Here is a tiny trained network, its code and every weight. The questions are about switching its units off for an input and a class, where a switched-off unit gives its printed mean instead of its output.

import numpy as np


def w(rows, s, z=0):
    codes = np.array(rows[::2]) - 128.0
    scale = np.full(codes.shape[1], s)
    scale[-1] = z or s
    return codes * scale


def norm(h):
    return h / np.sqrt((h * h).mean(-1, keepdims=True) + 1e-5)


def f(y):
    return np.maximum(y, 0)


def log_softmax(a):
    a = a - a.max(-1, keepdims=True)
    return a - np.log(np.exp(a).sum(-1, keepdims=True))


def net(x, mask):
    res = np.array(x, float).reshape(1, 8) / 4 @ E
    u = 0
    for l in range(2):
        y = f(norm(res) @ A[l][:, :-1].T + A[l][:, -1])
        res = res + np.where(mask[u : u + 8], y, B[l][:, -1]) @ B[l][:, :-1]
        u += 8
    return log_softmax(norm(res)[-1] @ U[:, :-1].T + U[:, -1])


A, B = {}, {}
E = w([
[125,176,73,147,87,51,140,134,190,184],'x0',
[107,152,50,142,152,210,158,134,218,70],'x1',
[197,96,86,89,126,133,124,94,80,172],'x2',
[125,62,77,138,128,135,108,131,109,208],'x3',
[163,65,185,60,113,101,161,89,255,96],'x4',
[138,141,114,218,106,148,180,158,109,79],'x5',
[54,73,41,147,73,128,124,71,127,77],'x6',
[17,153,128,120,59,129,196,116,75,143],'x7',
],0.0071)
A[0] = w([
[93,153,164,86,114,75,163,124,205,251,173],'L0N0',
[172,94,121,62,155,144,78,118,181,41,68],'L0N1',
[94,94,175,83,107,166,209,157,246,153,2],'L0N2',
[29,167,195,102,77,155,193,127,157,43,1],'L0N3',
[61,106,97,166,72,122,175,103,34,154,46],'L0N4',
[78,207,131,76,153,145,113,118,197,121,157],'L0N5',
[66,78,120,52,162,197,102,129,117,145,115],'L0N6',
[158,61,134,140,150,159,129,119,49,65,16],'L0N7',
],0.011,0.0023)
B[0] = w([
[153,47,162,122,9,102,52,148,92,23,251],'L0N0',
[173,76,107,153,174,143,177,124,243,154,231],'L0N1',
[149,89,137,117,225,244,166,80,195,204,231],'L0N2',
[71,239,37,175,192,3,116,151,61,158,246],'L0N3',
[157,50,176,30,85,200,124,182,162,152,254],'L0N4',
[94,86,137,151,121,73,83,168,44,69,212],'L0N5',
[174,47,143,116,45,201,134,129,175,190,206],'L0N6',
[64,91,165,20,32,34,69,149,111,87,193],'L0N7',
],0.0072,0.0075)
A[1] = w([
[162,167,163,97,214,104,42,127,210,90,117],'L1N0',
[149,157,34,145,144,101,133,93,158,157,251],'L1N1',
[223,139,130,114,186,38,90,142,159,154,173],'L1N2',
[67,209,65,210,123,118,86,189,160,104,116],'L1N3',
[130,254,122,169,188,129,112,157,25,155,56],'L1N4',
[249,156,238,110,163,125,72,225,46,211,157],'L1N5',
[68,204,122,14,176,88,181,119,78,158,74],'L1N6',
[115,59,95,147,76,45,180,86,114,126,88],'L1N7',
],0.011,0.0023)
B[1] = w([
[176,118,141,65,58,188,95,81,79,213,195],'L1N0',
[90,167,189,154,150,117,105,179,146,56,166],'L1N1',
[63,53,131,78,100,180,154,103,123,155,206],'L1N2',
[142,188,97,161,186,99,163,176,69,136,184],'L1N3',
[159,155,110,196,203,169,167,166,208,112,174],'L1N4',
[33,172,100,151,85,4,114,175,58,64,254],'L1N5',
[171,118,74,254,146,127,132,185,168,105,161],'L1N6',
[90,214,169,106,150,148,110,182,47,139,180],'L1N7',
],0.0086,0.012)
U = w([
[75,82,157,45,29,62,72,197,37,97,169],'0',
[92,255,73,235,220,77,166,208,116,54,146],'1',
[189,77,141,65,185,244,126,83,233,150,184],'2',
[209,203,101,167,99,102,188,2,117,93,3],'3',
],0.0091,0.0047)

Each question gives the input, the list of numbers given to net, and the class t.
The units are the neurons (one row each of A and B). Each row of codes is followed by its name. A weight is (code - 128) times the scale printed after its matrix; where a second scale follows, it is the last column's (A, B and U).
mask holds one flag per neuron, layer by layer. A switched-off neuron (its flag False) gives its mean, the last column of its row in B, instead of its output. The means were averaged over made-up inputs and are rounded, as every weight is.
A unit's drop is (log p(t) with every unit on - log p(t) with that unit switched off) / (log p(t) with every unit on - log p(t) with every unit switched off).
The circuit of an input: a set's keep is (log p(t) with only the set's units on - log p(t) with every unit switched off) / (log p(t) with every unit on - log p(t) with every unit switched off). Starting from the 12 units with the biggest drops (on a tie, the unit counted first), units are removed one at a time, each time the one whose removal leaves the highest keep (on an exact tie, the one counted first), for as long as the keep stays at least 0.8.
units of the circuit, in order: the units of the circuit, biggest drop first
most important unit: the unit with the biggest drop
k most important neurons: the k neurons with the biggest drops, biggest first
top k neurons in layer l: the k neurons of layer l with the biggest drops, biggest first
drop of u: that unit's drop, to one decimal
input [3,5,-8,4,8,2,-8,7], class 1: most important unit -> L0N3
input [-5,3,-2,-8,2,7,-4,-4], class 2: units of the circuit, in order -> (L0N1 L1N0)
input [3,-6,-8,0,-3,2,1,-8], class 1: 4 most important neurons -> (L0N4 L0N1 L0N0 L1N4)
input [2,3,3,5,8,-3,4,8], class 2: 2 most important neurons -> (L0N2 L1N5)
input [-6,4,-3,-5,5,-3,-5,4], class 2: top 3 neurons in layer 0 -> (L0N2 L0N1 L0N6)
input [5,2,-5,5,1,-8,0,-7], class 2: 2 most important neurons -> (L1N5 L0N1)
input [-3,1,-6,7,3,6,2,-2], class 2: 3 most important neurons -> (L0N2 L1N5 L0N5)
input [0,-7,-2,-6,5,3,-3,3], class 1: top 2 neurons in layer 0 -> (L0N3 L0N4)
input [8,8,8,-6,0,-5,6,3], class 1: top 2 neurons in layer 0 -> (L0N4 L0N7)
input [3,7,-8,-6,3,-8,5,0], class 1: drop of L0N3 -> 5.3
input [-1,-2,-2,-3,-8,0,-6,0], class 1: drop of L1N4 -> 0.1
input [5,6,-4,2,7,0,-4,-1], class 2: drop of L0N2 -> 1.6
input [2,-4,0,3,7,-8,-1,-1], class 2: drop of L1N5 -> 0.4
input [-2,0,-3,-7,3,-6,-3,6], class 1: units of the circuit, in order -> (L0N3)
